Group, then class:
[ 11   8 -13   3   4  -3 -19 -13   3  23  -4   8   5   7 -36  -1  -1   3
   3  35  29   8  -9  12  67  17  21   0  -6 -11  -6   3   2  10  23  -9
 -33 -23   4   4 -18  -6  23   3  -4   7   4 -11   2 -19  36  20  11  -7
 -11  11  14   0   3   1  -5  21  -4  18   0  -4  -9   6  27   7  -7  15
 -20 -16   3  -1   4   7 -12 -23 -18  -5  12  -6  20  -9   2   2   6   7
  -4   1  -5  -8  15 -20  -9 -28   9   6  10  21   7   3 -14  13   0  16
   1  -5   8  -4  -6   1  -3 -22 -22   1 -18 -21   3  11   7   5  -1  10
   2   6  -1  -1   8 -23 -11  -3   4   5   0 -14   2 -20   8  -6   1   5
 -19   0  14 -11  26  -3   6  31   1 -16 -24   6  16   9  10  11   5   4
  13 -14   9  18 -25 -14  10  -5 -18 -10 -36  10  -8 -24  -3  -9  -9  -8
   1   0  15  18  -7   7  10  11  19  31 -16  20 -24  -7  -6  13  -9  18
  25  10  58 -15  -9  -7  14  -4   3  -1   6  20  -6  25 -17 -25  19 -16
   1 -11  10 -14   2   0 -10  14   2 -19   2  12   6  -3   5  -1  22  -8
  -2 -20   3   3  -4  20  -2  -9  -5  14   3]
<22>.U
[ 18  17 -21   3 -10   4  -6   6   9  12 -11 -18  13  11 -21   0  11 -20
  11  20  22  13  19  -6  23  28   4 -12  45 -26   9   2  11   1  -7  -1
 -47 -58   0  16 -42 -18  13  -8  26   1  14 -34  -4  22  10  10   4   6
 -10   1   3  -7   0 -13 -19  -1 -25  -1 -21 -26 -32  13 -19  17 -34   8
  23  14  16  -3  11  -6 -20  11 -19  14  14 -21  13  39 -10  -1   3 -15
   0 -15  18  -8  -5 -45 -15 -26  -2   8  26  16  -5  43 -34   2  30  18
  -9 -12  10  19 -23  -6  -5  16 -16  12   2   2   3   6  17  -4   9  27
  -8  -5  46  22  11 -16  10 -10 -12  -2  22  10 -13  -8  -7 -38   5 -46
  -9 -10  39 -62   7  -9   6 -16  10 -14 -28   0  16  13   6  14  24   2
  -9   9 -18   3 -13 -17  31   9 -15 -15 -32  23  15 -26  -4 -11  20 -22
  -4  -9  15  -3  -1  -2 -14  16   5  40 -17  25 -18  13  -3  22  18 -16
  50   8  14   2  -9   5   5 -17 -12  15 -34  28 -80  23   1 -44  16  12
   4 -10   2 -16   1  12  -7  28   6   4   4  31 -19  -3   2  35  15  -4
  -6 -29   5  12   0   0  31  17 -20  23 -17]
<15>.E
[  9   6  -7  -5  -1  -5  -5  -7   4  14 -10   7  -1  -5 -21   1   5  -7
  10  36  35   4   7   3  10  17  17   6  -4  -8   1   4   1   3   5  -4
 -19 -42   4  -5 -19 -12  28  -9   4   9   9 -23  -2   4  10   3   5   5
 -12  -2  10  -5   3 -16 -10  -5 -19  21 -12 -20 -31  14  10   6 -11  17
   0  -8  24   3   9  -5  -9   0  10   5   4   0  18  11 -25  17  15  -1
   6  -7  -6   5   7 -23 -11 -19  -1   7   0  21   5   2 -23  17  19  17
  -6   2  -5  -1   5  -8  -6   0  27 -10  -1 -17  -1   6  30  -2  15  23
  -2   2  30  14   4 -22  15 -16  -6   1   7   2   3  -9  -3  -4   1  -9
   0   2  29  -1  10   3  -2  -5 -10   7 -15   0   9  16  12  15   7   3
  -3  -8 -11   8  -6 -12  31  -5 -12  -8 -10   7   7 -30 -12  -7  16 -14
  -3  -3   3  -1 -11  11  -4  17  23  32   0  24 -12 -10   2   8  10 -28
  28  18   3  -2   4   8  -1   0   0  -1  -2  17 -33  26 -11 -18  15  -4
  10 -11   7 -13  -1  16  -8  13   7  -7   0  10 -21   4  11  14  22  -5
  -6 -19  12   6   3  -3  23   3  -6  15   5]
<22>.U
[ 12  13 -21  -9  -8  12  -4  13   1  23   5   5  12   5 -24  -6  -1  -8
  10   8   0  -6  18  11  33  35  -7 -24  -5 -32  -2  14  12  -5  -5   0
 -13 -11 -15   1 -16   9 -11 -16  17 -10  18 -28  -5  -3 -13  11   4  10
  -9  12 -10 -22   1  -7  -3  13  15   9  -1  -3  -7   2   0   6  -2  13
  -1  15  21   1   1   7  -5 -18 -10  15  26  -6  -3  44  -2   5  -2  -4
 -14 -17  10   3  -3 -25  -7 -33  -2  14  13  13   9  14  -9   1  17  21
  20   4  10  21 -27   5 -25  17 -15  24  13  20  25  14  24 -23 -13  18
  -8  -1  27   4  10  11  11   6 -12  -1  11   6   9   2   8 -18   2  -1
 -11 -16  45  -2  13  -1  15 -32   8 -14 -17   7   2   1   2   4  17   8
  14  -2 -11  14 -17   7  -1  14  -4 -13 -23  12  14  -7   2 -12   8  -5
  -3 -17  32  16  16  -4   6  10   2  20 -38  19 -33   5   2   1  13 -18
  33   6  35  -9   0  -5   3 -10   4  -5  -5  11  -6  -7  -5 -22   7   6
   6 -10  -8   3  -8 -12   9  23   7  20   0  14   1  -4  12  11  22   1
   1 -26   3 -11  24 -14 -17  11   3 -11 -14]
<15>.D
[  2  13 -14  -1 -14  -2  -6 -11   2  13  -1   3   5   4  -2  -9  -9 -20
   1  35  30  -3   7  -4  23  14  16   3  16  -9  -1  11   8  -6   9  -7
 -30 -43   8  18 -18 -12  15   0   5   4   4  -7  -5 -11  32   8  -1  -9
 -20   9  12  14  -3  -1  -7   8  -6   8 -13 -14 -16  16  -2   0  -8  22
   5  -5  12  -2  10  -8 -14  -5 -13 -34  17 -10   6   1  -6   3   7  -9
  -5   6   6  -2   5 -12 -16 -18  11  -7   4  25   1  11 -30  15 -18  18
   3  -6  -6   7 -19   4 -11 -16 -12   9 -21 -29 -10   0   4   0  20  22
   5  -1  12   0  -2 -16  -5 -10  -2   5  13   7  -7  -7  -4  -1   0 -26
  -6  10  21  -3  11  -7   1  -1   4   1 -25  -4  -6  12  13   9   6   6
   4  -2   5  29  -2  -5  28  -2  -3 -21 -28  19   7 -23   2 -19   4 -24
  -7  16   7  -6 -23  14   3  14   2  26   7  -3 -23  -1  -8  11   1  19
  22   0 -14  10   8  -2  11 -13 -19   3   2  33 -33  25 -10 -14  20  -4
   2 -14  13 -16   2   7 -12   0   7 -24  -5  18   6  -1   5 -38 -15  -9
   7 -16   3   6 -14   8  14   8  -6  13   2]
<22>.U
[ 19   5 -16   1 -19   4  -3 -29  22  35   3   2   0   2  -6  -1   1   7
  12  45  31 -14   4   5  23   1  21 -10  -5   7   4  17 -10   5  23 -15
 -12 -46   6  -5 -24  -3  18  11  -1  -7  14  -4   2   4  27  12  10 -11
 -12  -1  23  10   6  -8  16  10  -8   7 -18  -8  -5  13  20   7  14  34
 -14  -1  30 -14   5   3 -19 -25  -1   3  22  -2   7  10 -20   4  -1   1
 -17  -4   1  17   7   2  -9 -32  21  20  -8  38   6  17 -28   7   7  18
 -10  -6   0  -5 -25 -15 -13  -8 -16  -8 -26 -27   5   4   7  -8  -4  19
  11  -1   6   4   9 -38  -8 -16  -2   0 -12  16   7  -7   5  -1   7 -12
 -22   6  17   3  28  19   4  -2   7  11 -11   8   5  11   9  11   9  29
  -3  -9  15   5 -13   2  18   6  43  -9 -31  11   3 -35  -4  -4  -5 -17
  -3  -3  15   7 -22  21  13  12  41  48 -13  22 -28 -25 -15  -2  -6  11
  53   7  11   2   3 -11  30   0  -7 -18  -1  34 -19  20  -5 -23   9   1
  13 -26  20  -5  -2  24   0   0   1  -9 -18 -10  13   3  11   4  30 -31
   2 -26   5   7 -22  21   3  -3  -2  21   3]
<22>.Z
[ 17  13 -26  -3  33  -6 -18 -16  -4  25 -15   8  33   5 -13 -16   1 -17
  -5  14  16   1   6   3  33  38   4 -18   6 -28   0  12  23  -4   1   2
 -20  -7  -4  26 -24 -21 -12   3  28   1  20 -19  16   4  18   6   4  -8
  -2  -2  -4  -5   2 -12 -20   1  -2  14  -3 -15 -31  18   1  10 -19   7
   0   4  35  -7  -1   1 -17   3  -5  20  21 -38  -5  26  -3   9  18 -15
   1   6  10  -2  -2 -29 -21 -18   3   9  12   3   2  19 -29   6  17  19
   8  -6   0  16 -21  12 -30   6  -7   2   8  20  12   5  29 -27  -5  19
  -3  -8  32   8   0  -3  16   3  -6  10  55  -2  -7 -19   5  -4  11 -24
  -9  -3  19   0  15  -9  14 -18   1 -22 -24   3  -2  11 -14  10   3   3
   5   4 -14  20 -25 -13  13  -3  -5 -25 -21  10  15 -24   6   3  10  -4
   0  -8  35   2  -4   1 -11  10   0  29 -33   6 -33   5   8  19  12 -11
 -54   3  17   2  13   6   6 -13  -3   9  -1  28 -21   9 -13 -12  17   6
  -7 -13 -14  -2   4  -4  -9  44   7   7   9  34   1  11  13   2  10  -3
   9 -20  11  -8   5  -4   1  -1 -21   6 -24]
<15>.D
[ 34   1 -29  -5  -5   0 -20   7  16   6 -14  -1  20   4 -14 -10   7 -24
  24  44  42  16  36  13   9  37   8   4  13 -26 -36   8  14  -2  -2 -11
 -48 -54  -4   7 -46 -14  20  -5   8  15  16 -10  -6 -21  16  40  15  11
 -12  11  -6   0  -8 -11 -18   9 -11  -7  -7 -21 -18  10  -1  26 -28  21
  17  13  47 -11   7  -6 -16  -3 -21  26  29  -6  23  44  -5  10   6  -6
  -8 -11   4  14  -5 -44 -12 -33   2  13  35  25   5  32 -27   8  20   4
  11   9   9  11 -21 -18  -2   1  -6  -1  -4  -7   3   4   6  -3  12  39
   1  -8  31  13  -2 -14  15 -18 -18  57  10  17  -9  -9  -5 -35  -2 -42
  -5  -8  49 -16   6  -3  -5 -13   5  -6 -24  12  15  23   0  22  34   5
 -14   1 -17   0  -8  -3  40   7 -16 -21 -58  26  16 -19  -1   9  23 -27
  -3 -19  12  12  -8  13 -12  21  16  51 -19  19 -12   6   1   7 -22 -12
  61  -1  19   4   8   0  12 -16  -9  14 -28  27 -45  33   0 -46  12   7
   0   1   8 -20  -2   0 -23  23  -2  -3  -5  24  -7  -5  14  15  24 -11
   2 -35 -11  15   0  -9  24  15 -17  20  -3]
<15>.E
[ 18  10 -11   3  -7   7  -1  19  16   6  -8  -9  13  13 -12   3   3 -35
  16  14   9   7  14  -6  34  33   0   5  11 -33   1   5 -12  -3 -16  -7
 -55 -62  -2   8 -40 -31   8  -5   7  -1  19 -28  -7  -3  10  -8  12  11
 -16   3 -10   1  -9   0 -28   7 -11 -15  -6 -18 -26   5 -10   8 -23  29
  27  10   7 -13   9 -10   1  -4 -19  10  19  -4   3  38  -5  10  10 -17
  -9 -11  14   6 -69 -27  -6 -47 -15   6  21  19  10  29 -22 -11  11  17
   5   4   7  15 -25 -13   0  13 -20  11   1   3  -3   4   2   0   6  31
   3  -9  27  20  10 -14   8  -2 -29  -2  18  14 -19  -3  14 -44  -3 -46
   1   3  32  -4  -4 -18   2 -10  -1  -6  -8 -46  21   4   7  15  30  10
 -11   9 -24  -1  -8 -17  28  12  -1 -15 -40  17  18 -12   5  -2  17 -24
  -4 -11   4  -4  -7   3  -6  17  -7  24  -9  15  -4  32 -23  13  12 -20
  42   9  20   1  -2  -7  -4 -16 -17   7 -38   9 -41  18  -2 -42  13  18
  -5  -6  -8 -45  -2  -4  -3  25  -3  -5  12  16 -16   1   8  27  18   2
 -11 -22  -7  12  -3  -6  26  20 -23  14  -3]
<15>.E
[  6   8  -9  -4 -10 -18   7  -5   0   5   1   1   8  21 -23 -19   4 -13
  10  17  17   1  25   4   1  38   6 -12  25 -22  -6   9  17  -3   1   9
 -17 -35  -2   6 -26 -12  15 -10  11  10  12 -39  -8  -5  -7  -1 -11   3
  -6  -6  -6  -7   7 -14 -31  -4 -23 -30  -4 -24 -26   3  -5  17 -26  12
  16   1  22  -5  10   5 -22  -3 -11   9  23 -23  11  26  -5   1  15 -16
   7  -7  13  11   5 -43 -14 -18   3  -2   9   9   6  38 -24   1  20  21
   3  -1  -6  12 -18   4  -3   1  -5   2   5  24   6   0  28 -10   5  33
  -6   4  42  14   8  11  10   0  -2  12  16  11  -2 -14  26 -21   2 -18
  -5  -1  27  -7   6  -9  -5 -17  -8  -6 -28   6  10   9   3  24   6  -3
 -40   5  -9   2 -13 -15  21   5 -11 -10 -12  17   8  -1   5 -11  18  -6
 -10  -3  15  -1   4   5  -3  12  15  39 -23  31 -13   4  -2  12  18 -19
  45  10   2  -1   2   6  -4 -14  -5  14 -12  22 -37   9 -15 -18  22  11
  -5 -14   0  -9   4  15 -11  26  10   3   7  24  -8   8  13  12  20  -7
  -8 -23   3   0   8 -26  -8  -6  -9   7 -26]
<15>.D
[ 14  21 -13 -19 -19 -20 -14 -27  13  24  16   3  10   7 -16  -5  -2   2
   0  43  34 -18  10  -2  33  18   4 -18  13  -8 -17   6   3   8  23 -13
 -34 -28   0  -7 -30   0  16  -4  14   0  14 -15  -1  -6  25  14  -1   4
 -20 -10  10  -1  11  -5  12  20   8   1  -4  -5  -3   9  31   7  21  24
 -19  12  15  -5   6  14  -6 -11   6 -11  11 -13   3   0 -12  10   5   6
 -22 -14   1   3  20  -5  -3 -34  16   4  23  28   4   7 -19   3  13  27
   8   1  21   5 -13 -16  -4  -9 -35 -18 -18 -20  15  22  18  -8 -15   6
   6   7   8   5  12 -13 -10 -28  -1   2  -2   8   0  -2   0   1   8   2
 -18   3  16  -2  39   8 -13 -10  -6   4  -8   3  15   9  13  15  13  19
  -1 -36   6  13 -27  19  18  23 -10 -18 -27   3  -1 -40   0  -2   1  -4
  -4   5  37  20 -10  15   5  11  21  35 -22  20 -25 -16 -13  -7  -4  11
  54  23  31  -3   6 -13  26   4  -1 -19  16   5  -9  10  -5 -13  12 -21
  19 -20  17   2   9   4   4   7   0 -18  -9   4   8   2  10  16  25 -20
   8 -33  -4   2 -20  30  -9  -5   8   7  13]
<22>.Z
[ 19  23 -29 -14  -4  -1 -34 -11   3  17  -2   8  32  17   0 -16  -1 -22
   5  35  30  25  12   2  53  51   2   2  -1 -50  -8  13  29  -9  26  -3
 -50 -28  -2  13 -33  -9  -8   2  22  -5  13 -17   0 -13  17  20   7   4
  -7  12   0  -7  -1   2 -13  33   7   8  10 -12 -24  15  14  14 -20  13
 -10   4  20  -7   1   7 -13   8 -10  11  35 -20  -9  17  -8  16  20  -9
   3 -40   8  -7  15 -38 -14 -45  13  17  29  17  -2  25 -21  26  38  21
  19  -2  22  11 -19  -4 -22   2 -44   0  -4   8  15  13  26 -13 -18  27
  -2  -1  25  18  -2 -18  10   4 -10   7  33  14  -3 -16   5 -29   7 -40
  -2   6  27 -18  27 -10  15 -17   4 -13 -38   9  24   2 -31  14  19   9
   1  -6 -16  19 -20   0  22  24 -24 -28 -56  24  27 -30   5 -33  -9 -11
   7  -6  45   9 -15   4 -35  29   9  36 -53  17 -40  12  -8  13   5   5
  56  20  24 -13   2 -18  18 -22  -5  11  -2  34 -47   4 -13 -42  18   2
   4 -17   1 -29 -12 -25  -5  29  -2   2   9  19   6   2  13   3  14 -11
   2 -42  -1   2 -16  14  -5  15  -5  11 -15]
<15>.D
[ 21   7 -17  -5   1  17 -15  15  15   1 -12  -9  11  16 -28   5 -11 -16
  11   6   2  15  14   8  36  55   5   0  14 -39  -1   4  13  11 -11  -8
 -50 -35  -1   9 -45 -13   8  -8  18   3  16 -23  -7  -8   7  19  13  26
  -6  -9 -23  -3 -12  -8 -16   9  -1  -6   4 -13 -16  -4  -4  16 -15   4
   1  12   2 -10  -6   2  43   2 -17   3  32 -14   5  32   0   8   0 -18
  -2  -5   9   9  -1 -49   1 -32   0   9  26  17  -5  23 -10  10  24  14
  11   7  10  22 -17 -21 -17  16 -17   2   0  19   3  23  12   2  -7  34
  10  -3  24  22   3   5   3  -6  -9  -1  25   2 -33  -9   1 -34  12 -34
 -15   4  30 -11  16  -9   1 -22  11 -12 -16  13  14   6   7  17  23  11
  -8  -2 -24   4 -17  -2  18  19 -11 -23 -35  17  12 -18   6  -7   6 -16
  -3 -18   8   2  -8   5   2  16   1  32 -15  15 -20  17 -13   9   8 -15
  49   3  17  -9   4   1   1  12 -16  -3 -28  18 -28  38   3 -33  11   9
   3  -3  -3 -12   7 -11   6  42   3   2  11  17  -8   0   9  17   4   4
  18 -24  -1  10   6   3   6  20 -10   4  -3]
<15>.E
[ 10  14 -21  -6   1  -1 -21 -26  11  13   9   3   6  11  -4  -8  11  -3
  16  34  26  -2   7   0  26  16 -14  -5 -14 -13   0  13   4  -3  24 -11
 -36 -30  -4   4 -26  15   5   2   1  -4  14 -21   4   2  33  21   6  -3
 -14   3  10   0  12  14  15  18   4   8 -12   6   0   4  28  31  19  22
 -22   9  27 -17   9   5  -7 -11 -12 -22  33  -4   2  12  -8  -8   8   0
 -43 -12   4   0  14  -2   0 -41  22  12  12  23  -4  19 -18  14  10  15
  10  -4  16  -1 -22 -14 -15  -9 -33  -5 -15  -8  22  13   7  -9 -12  20
  -3  14   6  -2  55  -9  -5 -10 -12  -8   4  22  12  -5   3  -1   7 -10
 -13  -4  38  -6  26  15   2 -11   5  -6 -13  17  -6   6   5  16  13  24
  -3 -18   5   3 -26  11  22   6   9 -24 -51   9   6 -30  -1  -8 -14 -10
   2  -8  32  16  -9   4  -1  24  22  35 -32  27 -42  -9 -14  13  -4  11
  52   4  29  12   5 -19  25  11  -9 -25  -1  39  -4   6   0 -24  -2 -16
  14 -19   4   2  -2  17   0   9   8  -5 -22   1  19   4  20   1  41 -24
   8 -40   5   1 -12  11  -8  -4 -14   2  -5]
<22>.Z
